Here is a tiny trained network, its code and every weight. The questions are about switching its units off for an input and a class, where a switched-off unit gives its printed mean instead of its output.

import numpy as np


def w(rows, s, z=0):
    codes = np.array(rows[::2]) - 128.0
    scale = np.full(codes.shape[1], s)
    scale[-1] = z or s
    return codes * scale


def f(y):
    return np.maximum(y, 0)


def log_softmax(a):
    a = a - a.max(-1, keepdims=True)
    return a - np.log(np.exp(a).sum(-1, keepdims=True))


def net(x, mask):
    res = np.array(x, float).reshape(1, 5) / 4 @ E
    y = f(res @ A[0][:, :-1].T + A[0][:, -1])
    res = res + np.where(mask, y, B[0][:, -1]) @ B[0][:, :-1]
    return log_softmax(res[-1] @ U[:, :-1].T + U[:, -1])


A, B = {}, {}
E = w([
[149,114,226,176,160,137,174,65],'x0',
[175,124,82,77,125,49,181,51],'x1',
[16,139,146,155,104,43,110,99],'x2',
[115,170,104,125,253,124,73,101],'x3',
[178,133,121,214,147,45,145,212],'x4',
],0.0061)
A[0] = w([
[116,148,123,125,205,121,112,113,63],'n0',
[112,130,130,143,133,149,127,143,51],'n1',
[54,126,143,147,123,85,112,106,44],'n2',
[144,120,204,150,155,135,154,82,38],'n3',
[69,134,171,171,143,211,84,201,41],'n4',
[91,129,129,135,116,104,123,121,50],'n5',
[156,125,199,161,135,138,152,85,58],'n6',
[173,137,126,120,133,160,128,132,64],'n7',
[116,137,105,123,123,144,131,151,87],'n8',
[160,131,123,118,134,158,143,137,74],'n9',
[160,134,122,127,128,158,132,130,72],'n10',
[116,129,129,112,113,157,118,95,43],'n11',
[156,127,97,108,130,90,154,87,52],'n12',
[159,142,124,125,132,160,142,135,67],'n13',
[145,129,109,114,130,102,140,97,57],'n14',
[138,121,155,135,16,130,159,136,52],'n15',
[189,128,121,215,145,38,136,218,3],'n16',
[209,123,118,111,142,190,132,146,65],'n17',
[164,127,128,126,118,147,123,129,95],'n18',
[112,131,77,106,86,123,121,163,77],'n19',
[177,131,88,76,118,43,150,53,66],'n20',
[104,120,154,133,125,158,113,153,65],'n21',
[149,124,114,109,124,98,133,98,32],'n22',
[138,129,137,145,75,135,153,141,50],'n23',
[102,139,103,122,206,134,107,112,46],'n24',
[62,122,131,41,96,229,113,42,23],'n25',
[65,136,137,147,115,88,118,103,51],'n26',
[112,128,142,157,127,148,111,157,69],'n27',
[143,126,135,128,132,140,116,136,105],'n28',
[145,130,125,127,130,130,132,135,84],'n29',
[71,137,147,145,127,117,114,127,86],'n30',
[136,118,153,126,9,137,155,138,41],'n31',
[120,116,137,125,88,146,143,126,70],'n32',
[110,133,36,94,106,128,99,165,80],'n33',
[76,137,141,137,119,95,125,115,53],'n34',
[145,132,200,169,147,142,169,80,31],'n35',
[107,137,107,124,220,125,93,112,17],'n36',
[104,130,56,90,120,132,114,171,80],'n37',
[198,124,126,119,135,177,133,139,74],'n38',
[105,134,110,127,230,129,105,118,72],'n39',
[74,129,140,137,95,84,128,115,72],'n40',
[120,142,90,111,112,132,118,157,72],'n41',
],0.012,0.0026)
B[0] = w([
[196,112,114,128,112,115,107,131,174],'n0',
[129,128,127,130,121,152,139,130,141],'n1',
[82,106,86,84,148,107,146,131,188],'n2',
[87,133,165,130,114,139,51,138,181],'n3',
[135,113,145,149,96,254,196,117,230],'n4',
[111,111,112,105,146,118,135,129,153],'n5',
[96,131,160,125,123,136,51,131,180],'n6',
[101,107,104,106,137,111,139,136,153],'n7',
[114,127,144,121,138,143,115,125,146],'n8',
[104,113,104,108,137,116,137,133,150],'n9',
[110,122,107,108,142,121,134,131,147],'n10',
[125,145,138,155,135,105,141,134,155],'n11',
[122,131,134,139,118,191,163,131,166],'n12',
[106,114,104,109,134,115,135,131,148],'n13',
[130,125,133,139,125,167,150,134,152],'n14',
[227,116,96,112,123,117,105,125,195],'n15',
[110,208,167,192,146,38,179,120,216],'n16',
[75,94,75,81,155,95,154,126,185],'n17',
[117,124,109,106,142,123,134,132,146],'n18',
[110,120,155,139,114,143,69,120,176],'n19',
[118,112,142,152,109,246,183,133,210],'n20',
[129,128,131,141,120,168,157,119,161],'n21',
[131,122,129,140,122,165,152,131,149],'n22',
[179,124,117,124,124,118,116,132,157],'n23',
[197,122,107,118,119,111,109,127,176],'n24',
[114,205,164,206,148,33,189,140,255],'n25',
[90,109,88,90,149,108,143,129,181],'n26',
[127,132,135,141,131,174,151,126,160],'n27',
[121,125,112,121,123,132,136,124,139],'n28',
[116,122,120,130,125,118,135,136,133],'n29',
[99,107,104,106,150,135,147,140,171],'n30',
[236,109,102,115,122,121,107,122,199],'n31',
[167,129,122,135,116,118,123,125,154],'n32',
[90,129,175,125,124,130,48,123,200],'n33',
[96,109,100,99,141,108,142,129,168],'n34',
[89,136,167,118,119,137,47,123,184],'n35',
[214,118,107,123,120,114,109,132,181],'n36',
[97,132,164,123,128,132,61,123,187],'n37',
[85,108,78,85,145,107,145,119,174],'n38',
[212,110,114,115,102,107,109,128,189],'n39',
[99,116,86,85,155,115,133,129,180],'n40',
[107,125,158,122,121,130,97,124,159],'n41',
],0.03,0.0083)
U = w([
[117,197,153,201,143,67,189,122,75],'0',
[236,94,91,112,95,124,108,123,97],'1',
[55,77,60,52,166,119,165,134,97],'2',
[116,107,146,161,85,254,202,117,162],'3',
[72,123,189,118,105,150,25,117,253],'4',
],0.007,0.0005)

Each question gives the input, the list of numbers given to net, and the class t.
The units are the neurons (one row each of A and B). Each row of codes is followed by its name. A weight is (code - 128) times the scale printed after its matrix; where a second scale follows, it is the last column's (A, B and U).
mask holds one flag per neuron, in row order. A switched-off neuron (its flag False) gives its mean, the last column of its row in B, instead of its output. The means were averaged over made-up inputs and are rounded, as every weight is.
A unit's drop is (log p(t) with every unit on - log p(t) with that unit switched off) / (log p(t) with every unit on - log p(t) with every unit switched off).
The circuit of an input: a set's keep is (log p(t) with only the set's units on - log p(t) with every unit switched off) / (log p(t) with every unit on - log p(t) with every unit switched off). Starting from the 12 units with the biggest drops (on a tie, the unit counted first), units are removed one at a time, each time the one whose removal leaves the highest keep (on an exact tie, the one counted first), for as long as the keep stays at least 0.8.
circuit, biggest first: the units of the circuit, biggest drop first
top k neurons: the k neurons with the biggest drops, biggest first
drop when u is switched off: that unit's drop, to one decimal
input [2,-7,-6,4,5], class 3: circuit, biggest first	n4
input [-4,5,-4,-2,-6], class 0: top 2 neurons	n25; n4
input [8,7,0,2,2], class 4: top 3 neurons	n35; n4; n3
input [5,-6,6,-6,4], class 1: top 4 neurons	n15; n31; n25; n20
input [-1,-8,2,-6,7], class 3: top 4 neurons	n4; n25; n27; n21
input [8,-5,0,-8,7], class 1: top 4 neurons	n15; n31; n25; n23
input [-2,7,8,4,-8], class 0: top 3 neurons	n25; n17; n38
input [8,7,-5,-8,-6], class 1: top 3 neurons	n31; n15; n4
input [4,8,4,8,3], class 1: top 2 neurons	n39; n36
input [-4,5,-3,2,-7], class 0: top 2 neurons	n25; n4
input [-7,7,2,-8,-3], class 1: top 2 neurons	n31; n15
input [7,-3,-2,-6,1], class 4: top 4 neurons	n35; n6; n3; n39
input [6,0,-6,2,-4], class 2: top 2 neurons	n17; n38
input [-4,0,-5,-2,6], class 0: circuit, biggest first	n16
input [-8,-7,-1,-6,1], class 4: drop when n12 is switched off	0.2
input [7,-2,0,3,5], class 4: drop when n25 is switched off	0.9
input [4,5,8,-6,-5], class 2: drop when n40 is switched off	0.1
